Here is a tiny trained network, its code and every weight. The questions are about switching its units off for an input and a target symbol, where a switched-off unit gives its printed mean instead of its output.

import numpy as np


def w(rows, s, z=0):
    codes = np.array(rows[::2]) - 128.0
    scale = np.full(codes.shape[1], s)
    scale[-1] = z or s
    return codes * scale


def f(y):
    return y / 2 * (1 + np.tanh(0.7978845608 * (y + 0.044715 * y**3)))


def softmax(a):
    e = np.exp(a - a.max(-1, keepdims=True))
    return e / e.sum(-1, keepdims=True)


def log_softmax(a):
    a = a - a.max(-1, keepdims=True)
    return a - np.log(np.exp(a).sum(-1, keepdims=True))


def net(x, mask):
    ids = ['δηλπτφ'.index(c) for c in x.split()]
    T = len(ids)
    res = E[ids] + P[:T]
    u = 0
    for l in range(2):
        q, k, v = (res @ M[l].T for M in (Q, K, V))
        z = softmax(np.where(np.tri(T) > 0, q @ k.T / 4**0.5, -1e9)) @ v
        res = res + np.where(mask[u], z, O[l][:, -1]) @ O[l][:, :-1]
        u += 1
        y = f(res @ A[l][:, :-1].T + A[l][:, -1])
        res = res + np.where(mask[u : u + 8], y, B[l][:, -1]) @ B[l][:, :-1]
        u += 8
    return log_softmax(res[-1] @ U[:, :-1].T + U[:, -1])


Q, K, V, O, A, B = {}, {}, {}, {}, {}, {}
E = w([
[78,249,98],'δ',
[145,143,110],'η',
[159,119,101],'λ',
[152,94,131],'π',
[186,130,126],'τ',
[59,163,80],'φ',
],0.017)
P = w([
[186,110,68],'0',
[152,196,229],'1',
[55,175,26],'2',
[130,69,131],'3',
[103,197,241],'4',
[87,198,30],'5',
[124,64,142],'6',
[95,213,244],'7',
[139,221,37],'8',
[108,61,146],'9',
[132,195,250],'10',
],0.014)
Q[0] = w([
[170,72,165],'0.h1',
[46,84,180],'0.h1',
[96,182,95],'0.h1',
[67,185,254],'0.h1',
],0.0067)
K[0] = w([
[113,145,154],'0.h1',
[132,137,198],'0.h1',
[133,56,133],'0.h1',
[255,121,98],'0.h1',
],0.01)
V[0] = w([
[255,88,86],'0.h1',
[76,234,219],'0.h1',
[150,248,91],'0.h1',
[201,217,36],'0.h1',
],0.0071)
O[0] = w([
[237,117,189,160],'0.h1',
[34,178,162,106],'0.h1',
[127,254,154,221],'0.h1',
[125,163,117,255],'0.h1',
],0.0089,0.0064)
A[0] = w([
[157,170,126,158],'0.n1',
[104,98,123,111],'0.n2',
[146,8,103,113],'0.n3',
[129,104,207,33],'0.n4',
[135,91,143,111],'0.n5',
[133,94,163,254],'0.n6',
[111,160,226,139],'0.n7',
[145,96,75,105],'0.n8',
],0.018,0.0068)
B[0] = w([
[85,49,114,249],'0.n1',
[137,81,88,121],'0.n2',
[177,198,137,143],'0.n3',
[108,54,40,140],'0.n4',
[105,193,166,124],'0.n5',
[122,255,147,153],'0.n6',
[203,122,147,243],'0.n7',
[216,173,105,140],'0.n8',
],0.0093,0.012)
Q[1] = w([
[118,172,217],'1.h1',
[192,70,166],'1.h1',
[253,179,134],'1.h1',
[214,37,178],'1.h1',
],0.0058)
K[1] = w([
[163,117,100],'1.h1',
[254,194,156],'1.h1',
[172,62,112],'1.h1',
[99,218,113],'1.h1',
],0.0096)
V[1] = w([
[133,119,126],'1.h1',
[177,189,95],'1.h1',
[126,63,4],'1.h1',
[132,198,2],'1.h1',
],0.0091)
O[1] = w([
[141,124,135,126],'1.h1',
[75,69,166,254],'1.h1',
[140,56,253,114],'1.h1',
[80,50,74,246],'1.h1',
],0.0059,0.014)
A[1] = w([
[73,225,44,97],'1.n1',
[176,236,240,164],'1.n2',
[194,218,110,146],'1.n3',
[137,52,111,157],'1.n4',
[146,142,225,29],'1.n5',
[154,84,254,230],'1.n6',
[136,57,183,1],'1.n7',
[172,228,121,219],'1.n8',
],0.0094,0.0046)
B[1] = w([
[247,83,140,254],'1.n1',
[113,192,1,229],'1.n2',
[30,79,210,197],'1.n3',
[66,174,133,216],'1.n4',
[210,31,13,146],'1.n5',
[182,171,118,250],'1.n6',
[85,98,166,152],'1.n7',
[49,138,205,205],'1.n8',
],0.008,0.0056)
U = w([
[86,224,134,111],'δ',
[202,134,2,30],'η',
[130,99,209,254],'λ',
[48,98,69,132],'π',
[212,147,123,57],'τ',
[162,217,116,203],'φ',
],0.0089,0.0034)

Each question gives the input, a string of symbols that net reads in full, and the target symbol t.
The units are the heads (4 rows each of Q, K, V and O) and the neurons (one row each of A and B). Each row of codes is followed by its name. A weight is (code - 128) times the scale printed after its matrix; where a second scale follows, it is the last column's (O, A, B and U).
mask holds one flag per unit, layer by layer, with each layer's heads first. A switched-off unit (its flag False) gives its mean, the last column of its rows in O or B, instead of its output. The means were averaged over made-up inputs and are rounded, as every weight is.
A unit's drop is (log p(t) with every unit on - log p(t) with that unit switched off) / (log p(t) with every unit on - log p(t) with every unit switched off).
The circuit of an input: a set's keep is (log p(t) with only the set's units on - log p(t) with every unit switched off) / (log p(t) with every unit on - log p(t) with every unit switched off). Starting from the 12 units with the biggest drops (on a tie, the unit counted first), units are removed one at a time, each time the one whose removal leaves the highest keep (on an exact tie, the one counted first), for as long as the keep stays at least 0.8.
units of the circuit, in order: the units of the circuit, biggest drop first
unit that matters most: the unit with the biggest drop
k most important neurons: the k neurons with the biggest drops, biggest first
top k neurons in layer l: the k neurons of layer l with the biggest drops, biggest first
drop of u: that unit's drop, to one decimal
input π π τ φ τ, target π: unit that matters most	1.h1
input δ π φ τ η, target δ: units of the circuit, in order	1.h1, 1.n2, 1.n8, 1.n3
input φ η φ τ, target π: 2 most important neurons	0.n7, 1.n1
input φ τ δ δ φ, target φ: top 3 neurons in layer 1	1.n2, 1.n5, 1.n6
input λ π λ φ λ λ λ λ π τ, target φ: units of the circuit, in order	0.n6, 0.n1, 1.h1
input δ λ δ λ λ π τ π, target δ: top 3 neurons in layer 0	0.n6, 0.n7, 0.n1
input π λ λ λ τ φ φ η δ φ δ, target π: 4 most important neurons	0.n3, 0.n6, 0.n8, 0.n1
input τ δ δ δ η η λ τ η δ η, target τ: units of the circuit, in order	0.n7, 1.n6
input δ δ δ λ η τ δ δ τ φ λ, target δ: units of the circuit, in order	1.h1, 1.n8, 0.h1
input π η δ π δ λ φ φ, target π: top 3 neurons in layer 0	0.n3, 0.n8, 0.n6
input π λ δ λ λ λ π λ φ η φ, target π: top 3 neurons in layer 0	0.n3, 0.n8, 0.n7
input η δ λ φ λ λ δ τ φ φ π, target η: units of the circuit, in order	1.n2, 1.n5, 0.n7
input η π τ π π π λ λ, target η: units of the circuit, in order	1.n2, 1.n5, 1.h1
input τ λ δ δ λ φ λ λ, target τ: top 3 neurons in layer 1	1.n6, 1.n3, 1.n8
input λ π η τ π λ λ, target δ: unit that matters most	0.n7
input λ λ λ λ λ δ λ φ, target λ: units of the circuit, in order	0.h1, 1.h1
input τ τ π π φ λ η λ, target τ: 2 most important neurons	0.n7, 0.n8
input λ λ λ φ δ λ λ λ δ, target η: top 2 neurons in layer 1	1.n1, 1.n3
input φ η λ δ λ φ τ φ, target φ: 2 most important neurons	1.n2, 0.n7
input δ λ φ φ φ φ, target η: units of the circuit, in order	1.n1
input η λ δ δ φ, target η: top 2 neurons in layer 1	1.n5, 1.n2
input η δ φ λ τ δ τ η, target η: top 3 neurons in layer 0	0.n8, 0.n1, 0.n7
input η λ φ λ π π λ δ λ δ τ, target η: top 2 neurons in layer 0	0.n8, 0.n7
input π δ τ δ δ δ λ π λ φ π, target π: 4 most important neurons	0.n3, 0.n4, 0.n8, 0.n6
input δ λ π φ η, target δ: drop of 1.n2	0.6
input δ τ λ δ λ π δ λ φ τ τ, target δ: drop of 0.n7	0.4
input π λ δ τ λ, target π: drop of 1.n1	0.1
input λ δ λ λ λ δ, target η: drop of 1.n5	0.0
